Below is a small trained network, with its code and all its weights. Each question gives an input and a target symbol and asks what happens when units are switched off, that is, made to give their printed mean instead of their output.

import numpy as np


def w(rows, s, z=0):
    codes = np.array(rows[::2]) - 128.0
    scale = np.full(codes.shape[1], s)
    scale[-1] = z or s
    return codes * scale


def f(y):
    return np.maximum(y, 0)


def softmax(a):
    e = np.exp(a - a.max(-1, keepdims=True))
    return e / e.sum(-1, keepdims=True)


def log_softmax(a):
    a = a - a.max(-1, keepdims=True)
    return a - np.log(np.exp(a).sum(-1, keepdims=True))


def net(x, mask):
    ids = ['ΞΨβεζθλμστω'.index(c) for c in x.split()]
    T = len(ids)
    res = E[ids] + P[:T]
    r = res
    for j in range(3):
        rows = slice(3 * j, 3 * j + 3)
        q, k, v = (r @ M[0][rows].T for M in (Q, K, V))
        z = softmax(np.where(np.tri(T) > 0, q @ k.T / 3**0.5, -1e9)) @ v
        o = O[0][rows]
        res = res + np.where(mask[j], z, o[:, -1]) @ o[:, :-1]
    y = f(res @ A[0][:, :-1].T + A[0][:, -1])
    res = res + np.where(mask[3:7], y, B[0][:, -1]) @ B[0][:, :-1]
    return log_softmax(res[-1] @ U[:, :-1].T + U[:, -1])


Q, K, V, O, A, B = {}, {}, {}, {}, {}, {}
E = w([
[161,114,123,125,110],'Ξ',
[91,140,119,114,160],'Ψ',
[178,97,83,152,74],'β',
[159,84,98,87,116],'ε',
[134,110,117,44,160],'ζ',
[158,127,87,147,152],'θ',
[148,64,144,179,182],'λ',
[206,135,148,252,185],'μ',
[164,245,63,111,173],'σ',
[65,108,55,173,128],'τ',
[170,128,169,140,231],'ω',
],0.017)
P = w([
[130,89,120,112,119],'0',
[127,71,103,130,130],'1',
[138,69,88,125,143],'2',
[136,77,55,107,156],'3',
[148,71,34,106,171],'4',
[155,73,33,106,196],'5',
[161,64,14,107,214],'6',
[176,66,16,114,229],'7',
[175,59,1,118,242],'8',
],0.0051)
Q[0] = w([
[140,95,105,136,169],'H1',
[112,160,155,154,132],'H1',
[102,97,164,122,112],'H1',
[98,152,133,154,110],'H2',
[207,93,35,144,187],'H2',
[164,96,117,101,72],'H2',
[183,120,226,135,102],'H3',
[130,109,119,87,137],'H3',
[85,5,135,180,122],'H3',
],0.032)
K[0] = w([
[171,109,89,138,193],'H1',
[90,175,193,136,64],'H1',
[113,113,149,137,118],'H1',
[96,117,182,108,122],'H2',
[82,146,70,156,254],'H2',
[132,221,119,121,115],'H2',
[120,82,237,155,145],'H3',
[124,109,121,91,127],'H3',
[144,26,42,175,209],'H3',
],0.026)
V[0] = w([
[134,227,47,201,132],'H1',
[71,4,31,165,116],'H1',
[173,114,89,62,41],'H1',
[222,150,128,186,29],'H2',
[40,152,69,197,93],'H2',
[120,197,126,53,74],'H2',
[201,148,101,85,140],'H3',
[108,194,156,139,214],'H3',
[138,101,183,91,179],'H3',
],0.016)
O[0] = w([
[152,201,46,132,26,238],'H1',
[114,161,181,254,142,144],'H1',
[98,158,100,138,217,30],'H1',
[163,107,78,196,136,51],'H2',
[53,61,35,138,110,106],'H2',
[130,86,118,120,246,2],'H2',
[130,182,153,166,199,209],'H3',
[70,212,141,116,79,171],'H3',
[153,175,125,171,70,107],'H3',
],0.013,0.0098)
A[0] = w([
[138,134,135,139,17,43],'N1',
[45,141,209,36,254,3],'N2',
[168,121,11,30,133,186],'N3',
[202,230,145,39,70,80],'N4',
],0.0053,0.0045)
B[0] = w([
[115,57,160,127,199,208],'N1',
[25,138,82,104,180,140],'N2',
[124,92,203,210,201,185],'N3',
[131,2,74,96,155,250],'N4',
],0.0077,0.024)
U = w([
[160,101,91,172,137,99],'Ξ',
[59,183,107,115,40,169],'Ψ',
[170,55,71,199,150,20],'β',
[127,79,115,183,164,76],'ε',
[74,131,124,134,138,131],'ζ',
[156,231,88,180,74,253],'θ',
[119,134,168,215,82,150],'λ',
[195,108,51,185,27,73],'μ',
[167,135,2,120,123,157],'σ',
[49,65,71,175,71,100],'τ',
[140,73,137,90,93,163],'ω',
],0.0041,0.006)

Each question gives the input, a string of symbols that net reads in full, and the target symbol t.
The units are the heads (3 rows each of Q, K, V and O) and the neurons (one row each of A and B). Each row of codes is followed by its name. A weight is (code - 128) times the scale printed after its matrix; where a second scale follows, it is the last column's (O, A, B and U).
mask holds one flag per unit, heads first, then neurons. A switched-off unit (its flag False) gives its mean, the last column of its rows in O or B, instead of its output. The means were averaged over made-up inputs and are rounded, as every weight is.
A unit's drop is (log p(t) with every unit on - log p(t) with that unit switched off) / (log p(t) with every unit on - log p(t) with every unit switched off).
The circuit of an input: a set's keep is (log p(t) with only the set's units on - log p(t) with every unit switched off) / (log p(t) with every unit on - log p(t) with every unit switched off). Starting from all 7 units, units are removed one at a time, each time the one whose removal leaves the highest keep (on an exact tie, the one counted first), for as long as the keep stays at least 0.8.
units of the circuit, in order: the units of the circuit, biggest drop first
unit that matters most: the unit with the biggest drop
top k neurons: the k neurons with the biggest drops, biggest first
which heads matter: for each layer, one digit per head in row order, 1 if its drop is at least 0.15 and else 0, layers parted by /
input θ ζ ζ Ξ ε ω ε, target ω: unit that matters most => H2
input θ θ ω ω ζ, target ω: units of the circuit, in order => (H2; H1)
input σ ζ σ Ξ ω ω λ, target ω: units of the circuit, in order => (H2; H1; N4)
input ε τ ω τ, target ω: which heads matter => 101
input θ Ξ λ Ψ, target λ: units of the circuit, in order => (H1; N4)
input Ξ μ ω Ψ, target ω: units of the circuit, in order => (H1; H2; N4)
input ε ζ μ Ψ λ Ξ Ψ σ τ, target τ: which heads matter => 010
input μ ζ μ ζ ω θ ε τ θ, target τ: which heads matter => 011
input ζ β Ψ, target ζ: units of the circuit, in order => (H1; N2; H2)
input β β ω λ, target ω: units of the circuit, in order => (H2; H1; N3)
input σ Ψ ω τ σ ω ω ω μ, target ω: top 2 neurons => (N4; N1)
input ζ θ Ξ ζ ζ Ψ ω, target ω: units of the circuit, in order => (H2; H1)
input λ ζ μ Ψ ω Ψ, target ω: units of the circuit, in order => (H2; H1; N4)
input ζ ζ λ ζ θ θ, target θ: which heads matter => 100
input ε σ σ ω τ, target ω: which heads matter => 111
input Ξ ω μ μ θ λ λ, target λ: which heads matter => 100
input σ β β ε θ, target θ: top 2 neurons => (N4; N1)
input τ θ Ξ β τ σ λ Ψ, target Ψ: units of the circuit, in order => (H3; H2)
input ε ε β ζ σ Ψ, target Ψ: top 2 neurons => (N1; N2)
input σ τ Ψ ε, target ε: which heads matter => 110
